[128 = 0]
[133 130 130 124 130 128 116 130 128 123 135 127 121 115 136 140 136 138
 120 121 116 128 127 114 144 143 116] -> <18>
[171 141 110 116 107 146 103 133 120 134 155 140 108 123 140 133 112 116
 124 141 120 122 110 147 138 148 115] -> <14>
[159 164 126  55 109 133  70 150 102 150 171 128  91 111 176 123 141 110
 148 172 181 137 143 106  87 163 149] -> <14>
[147 130 117 132 126 147  81 163  89 132 212 144  97  83 189 120 182 129
 149 122 109 106 169 118 169 157 118] -> <14>
[119 102 118 131 152 129  80 189  99 145 213 138  77  96 188 122 192 129
 186 154 159 152 221  89 144 167 159] -> <14>
[190 210 132  27 110 146  35 134 105 162 171 121  78 116 196 169 178 124
 111 176 149 112 101  86  54 215 142] -> <14>
[180 187 148  31  80 131  55 140 110 134 134 118  95 138 165 129 104 102
 107 170 199 117  82 101  47 175 138] -> <14>
[163 167 111  70 123 126  73 165  87 155 208 139  75  89 188 103 140 109
 185 182 230 159 172 107 101 125 172] -> <14>
[130 132 124 120 100 138 126 147 101 112 125 133 108  97 152 117  98 123
  92 143 101 165 112 113 147 148 112] -> <18>
[131 113 128 142 135 125 101 155 111 130 156 130  93 107 149 126 149 138
 160 134 151 131 168  99 131 144 135] -> <14>
[150 148 109 117 102 143 126 148 121 131 152 140  99 119 145 133  98 111
 111 163 111 161 117 129 138 167 120] -> <18>
[142 123 119 129 129 130  95 170 119 131 171 134  77 105 160 125 146 131
 141 137 138 143 166  85 142 161 125] -> <14>
[174 160 103 107 113 146 111 142 124 143 158 142 111 129 127 146 117 119
 133 155 118 133 100 142 128 155 124] -> <14>
[157 143 105 104 121 139 108 170 128 147 162 143  82 126 141 140 114 117
 144 154 133 152 143 119 133 168 131] -> <14>

[125 158  91 115 132 169 115  99 146 144 124 138 150 132 150 133 145 113
 151 129 106 127 101 114  81 150 156 169 117 125 115 137 134  89 176  96
 118 204  93 114 139 100 127 120 123 136 173 182 118 141 127 137 114 124
 199] -> <20>
[109 123 115 126 164 140 139  94 155 127 131 142 172 146  91 135 114 130
 140 118 128 130 152 126 113 117 149 135  98 130 228 162 101 119 143 120
 115 222 124 113 146 168  67 127 132 115 114 124 137 119 143 128 153 120
 170] -> <20>
[106 143  93 129 134 180 118 134 137 158 117 132 132 132 152 104 145 110
 136 121 117 125  85 145  97 150 129 141 112 134  92  92 129  94 198 107
  90 223  77 107 141  86 143  89 124 129 167 168 117 157 118 125 117 121
 189] -> <20>
[164 116  60 167 174 180 171 109 114 128 139 118 148 199  88 101 138  95
  78  94 125 125  95 162  54 131 184 151   1 119 154 152 106  89 224 135
 120 245  63 153 167  51 144 114 101  88 166  87 125 160 132 116 193 123
 255] -> <20>
[103 155 122 148 154 146 135 118 134 130 135 173 151 159  89 111 137 156
 132 151 100 132 117 124 116 115 168 169 117 105 111 129 107 117 171 119
  94 202 106 151 148 132 105 106 115  88 145 149 175 140 158 130 166 121
 200] -> <20>
[119 134 114 139 154 132 125  98 106 122 135 145 129 115 109 129 132 125
 142 142 127  99 127 128 121  94 163 156  98  97 135 184 103 110 165 147
  98  81 132 155 117 148 115 115 123 124 173 161 157 150 137 123 143 110
 119] -> <20>
[ 94 149 112 176 110 142 123 178 153 167 141 154 144 153  91 120 139 128
 109 190 100 134 102 136 104 110 115 141 114 136 116 109 129 152 141 111
  89 212 110 158 164 121  74 110 152  76 121  90 143 112 153 125 147 131
 212] -> <17>
[ 97 120  91 101 150 125 144  83 151 129 125 112 160 135 118 128 126 128
 119 121 126  86 114 145  55 134 152 158  77  93 125 107  77  78 154 155
  93 236  85 131 145 112  80  94 110 139 147 126 124 140 143 119 124  96
 116] -> <20>

[110 120 134 154 141  99 106  69 102 134 137  74 155 131 119 144 137 153
 102 135  92 118 130 136 128 175 128 126 142 132 102 128 123 149 131 102
 137] -> <12>
[113 131 101 134 143  78  78 104 154 129 132  68 137 120 149 123 133 116
 126 147 122 116 124 126 132 121 137 122 140 129 154 127 153 114 148 128
 149] -> <12>
[130 138 135 121 130 158 105 240 129 106 100 119 118 116 142 143 123  90
 128 117 118 135 127 133 130 168 206 126 124 126 118 106 125 132 142 125
 129] -> <15>
[127 128 131 128 145   3 131 239 125 116 114  89 122 119 140 140 115 114
 122 133 122 126 130 132 113 142 107 129 126 146 135 127 129 128 156 125
 128] -> <15>
[133 131 120 159 132 140 128 164 122 151  88 112 127 105 138 140 125 129
 119 126 159 136 149 108 107 124 238 114 125 125 141 146 121 151 127 127
 134] -> <15>
[128 128 130 167 138 129 205 122 124 129 105   7 147 137 127 138 132 130
 146 145 122 129 126 128 146  51 159 127 130 132  81 140  92 132 134 127
 132] -> <12>
[125 127 124 133 126 122 156  96 126 105 109 130 122 124 137 134 109 125
   1 154 107 128 129 119 128 164 130 128 128 149  91 179 148 131 129 143
 126] -> <15>
[125 134 125 120 133 148  72 137 134 133 108  80 119 115 132 148 127 114
 176 128 119 130 131 116 136 115 171  83 140 145 139  97 134 133 163 124
 145] -> <12>
[127 108 135 104 123 114 112 124 136  81 107 103 128 119  98 169 125 116
 123 126 157  92 153 154 135 130   4  97 124 111 138 110 145 150 125 122
 126] -> <15>
[125 121 122 120 107  95  43  91  90 134 108 101 143 146 137 149 101 125
 104 121  93 144 118 139 132 153  40 124 126 130 156 116 140 160 118 124
 133] -> <15>
[130 101 128 105 131 134 113 164 139 110  99  94 134 118 173 143 133 144
  83 138 128 151 147 135 153 118 141 113 126 157 153 151 132 156 132 108
 124] -> <15>
[111 127 126 153 155 137 136 181 142 136 133 119 144 108 141 149 120  90
  80 112 120 142 139 127 129 116 214 140 115 134 135 117 130 155 112 127
 139] -> <15>
[124 151  98 117  91 149 101 133 120 120 105  93  93 126 127 142 123  76
 120 144 119  80 149 140 134  75 122 137 126 141 129 103 132 145 125 134
 153] -> <12>
